Below are the code and all the weights of a small trained network. Each question names an input and a class and asks about switching units off, where a switched-off unit gives its printed mean instead of its output.

import numpy as np


def w(rows, s, z=0):
    codes = np.array(rows[::2]) - 128.0
    scale = np.full(codes.shape[1], s)
    scale[-1] = z or s
    return codes * scale


def f(y):
    return y / 2 * (1 + np.tanh(0.7978845608 * (y + 0.044715 * y**3)))


def log_softmax(a):
    a = a - a.max(-1, keepdims=True)
    return a - np.log(np.exp(a).sum(-1, keepdims=True))


def net(x, mask):
    res = np.array(x, float).reshape(1, 8) / 4 @ E
    y = f(res @ A[0][:, :-1].T + A[0][:, -1])
    res = res + np.where(mask, y, B[0][:, -1]) @ B[0][:, :-1]
    return log_softmax(res[-1] @ U[:, :-1].T + U[:, -1])


A, B = {}, {}
E = w([
[128,133,129,116,137],'x0',
[83,178,185,202,165],'x1',
[186,117,249,92,82],'x2',
[139,19,133,169,198],'x3',
[115,128,131,102,146],'x4',
[130,133,128,121,133],'x5',
[125,123,128,138,119],'x6',
[124,127,129,123,131],'x7',
],0.012)
A[0] = w([
[79,204,105,158,132,136],'n0',
[84,95,127,155,151,64],'n1',
[111,211,122,69,40,225],'n2',
[118,130,100,126,168,151],'n3',
[101,179,127,67,26,16],'n4',
[132,178,126,91,77,198],'n5',
[90,162,210,193,186,46],'n6',
[118,195,122,74,36,40],'n7',
[214,37,163,90,133,126],'n8',
[177,119,131,135,130,119],'n9',
[148,97,126,143,94,131],'n10',
[66,169,96,135,164,145],'n11',
[143,139,223,117,94,2],'n12',
[131,158,128,115,90,149],'n13',
[145,169,102,142,180,126],'n14',
[88,124,206,107,84,17],'n15',
[83,108,119,101,112,120],'n16',
[108,183,130,170,152,159],'n17',
[98,113,2,152,159,97],'n18',
[123,82,126,79,138,105],'n19',
[171,142,137,134,172,127],'n20',
[87,142,146,83,130,125],'n21',
[150,122,55,79,91,16],'n22',
[138,115,121,130,148,106],'n23',
[189,73,154,76,128,97],'n24',
[150,72,136,68,174,108],'n25',
[154,100,66,74,88,178],'n26',
[58,205,115,133,106,142],'n27',
[121,155,204,178,192,207],'n28',
[144,117,154,172,177,97],'n29',
[159,117,118,159,150,137],'n30',
[87,119,132,86,137,109],'n31',
[136,143,227,119,94,226],'n32',
[143,85,114,183,106,133],'n33',
[76,189,129,147,93,127],'n34',
[138,145,122,91,61,55],'n35',
],0.013,0.0077)
B[0] = w([
[122,141,190,192,97,193],'n0',
[143,132,92,125,97,144],'n1',
[135,87,16,111,83,250],'n2',
[121,122,114,129,98,159],'n3',
[136,132,146,83,198,185],'n4',
[135,101,87,138,95,201],'n5',
[165,97,68,32,188,180],'n6',
[153,126,139,61,198,193],'n7',
[126,187,236,168,128,203],'n8',
[119,146,129,134,131,136],'n9',
[123,145,139,149,148,140],'n10',
[122,152,157,181,88,188],'n11',
[137,67,6,141,106,166],'n12',
[108,113,115,129,114,162],'n13',
[117,119,143,149,106,153],'n14',
[136,122,58,138,103,151],'n15',
[145,147,123,110,126,136],'n16',
[110,135,173,151,96,177],'n17',
[156,96,55,16,182,222],'n18',
[120,127,126,130,136,151],'n19',
[119,127,106,126,143,133],'n20',
[127,129,131,154,122,143],'n21',
[128,113,51,135,82,167],'n22',
[130,138,110,111,118,131],'n23',
[109,145,195,165,114,176],'n24',
[118,134,122,141,138,166],'n25',
[138,101,85,90,176,204],'n26',
[120,135,200,195,103,199],'n27',
[127,99,34,115,83,206],'n28',
[142,128,89,70,133,152],'n29',
[146,127,113,114,126,143],'n30',
[151,132,128,141,122,131],'n31',
[123,148,167,86,202,216],'n32',
[124,132,108,111,142,150],'n33',
[130,165,166,167,95,179],'n34',
[107,146,126,107,157,157],'n35',
],0.018,0.016)
U = w([
[145,58,38,126,45,60],'0',
[170,108,138,42,254,246],'1',
[90,183,222,222,63,87],'2',
],0.008,0.0013)

Each question gives the input, the list of numbers given to net, and the class t.
The units are the neurons (one row each of A and B). Each row of codes is followed by its name. A weight is (code - 128) times the scale printed after its matrix; where a second scale follows, it is the last column's (A, B and U).
mask holds one flag per neuron, in row order. A switched-off neuron (its flag False) gives its mean, the last column of its row in B, instead of its output. The means were averaged over made-up inputs and are rounded, as every weight is.
A unit's drop is (log p(t) with every unit on - log p(t) with that unit switched off) / (log p(t) with every unit on - log p(t) with every unit switched off).
The circuit of an input: a set's keep is (log p(t) with only the set's units on - log p(t) with every unit switched off) / (log p(t) with every unit on - log p(t) with every unit switched off). Starting from the 12 units with the biggest drops (on a tie, the unit counted first), units are removed one at a time, each time the one whose removal leaves the highest keep (on an exact tie, the one counted first), for as long as the keep stays at least 0.8.
circuit, biggest first: the units of the circuit, biggest drop first
most important unit: the unit with the biggest drop
k most important neurons: the k neurons with the biggest drops, biggest first
drop when u is switched off: that unit's drop, to one decimal
input [4,-8,1,7,-4,0,2,3], class 2: 2 most important neurons : n8, n24
input [-8,5,-5,0,6,6,-6,-1], class 2: most important unit : n2
input [6,-8,6,-6,-5,8,-2,1], class 1: 2 most important neurons : n7, n4
input [7,0,3,7,5,1,2,-1], class 2: circuit, biggest first : n18, n8
input [2,1,8,1,-8,-6,8,-7], class 1: 2 most important neurons : n32, n2
input [4,8,6,-1,4,8,-2,6], class 0: 2 most important neurons : n28, n12
input [8,6,0,8,-3,-2,0,-8], class 0: 2 most important neurons : n28, n32
input [-3,-3,-3,1,2,8,-1,8], class 1: 2 most important neurons : n2, n28
input [-2,-1,1,1,-6,3,-8,8], class 2: 2 most important neurons : n18, n6
input [-6,-1,2,1,7,-6,-5,6], class 2: 3 most important neurons : n18, n6, n7
input [7,7,-3,2,2,6,3,5], class 0: 2 most important neurons : n6, n28
input [-4,5,6,-3,7,-1,0,5], class 0: 2 most important neurons : n12, n28
input [-6,-1,0,6,4,-2,4,-2], class 1: 4 most important neurons : n27, n0, n11, n2
input [6,-6,8,4,5,0,3,4], class 2: circuit, biggest first : n8
input [-4,5,5,-6,8,6,-2,-3], class 0: 2 most important neurons : n2, n12
input [1,4,-6,5,6,0,-6,3], class 0: drop when n7 is switched off : 0.1
input [7,-8,-7,6,8,-1,4,-7], class 1: drop when n18 is switched off : 0.8
input [6,-3,-3,4,3,2,-5,-3], class 1: drop when n2 is switched off : 0.1
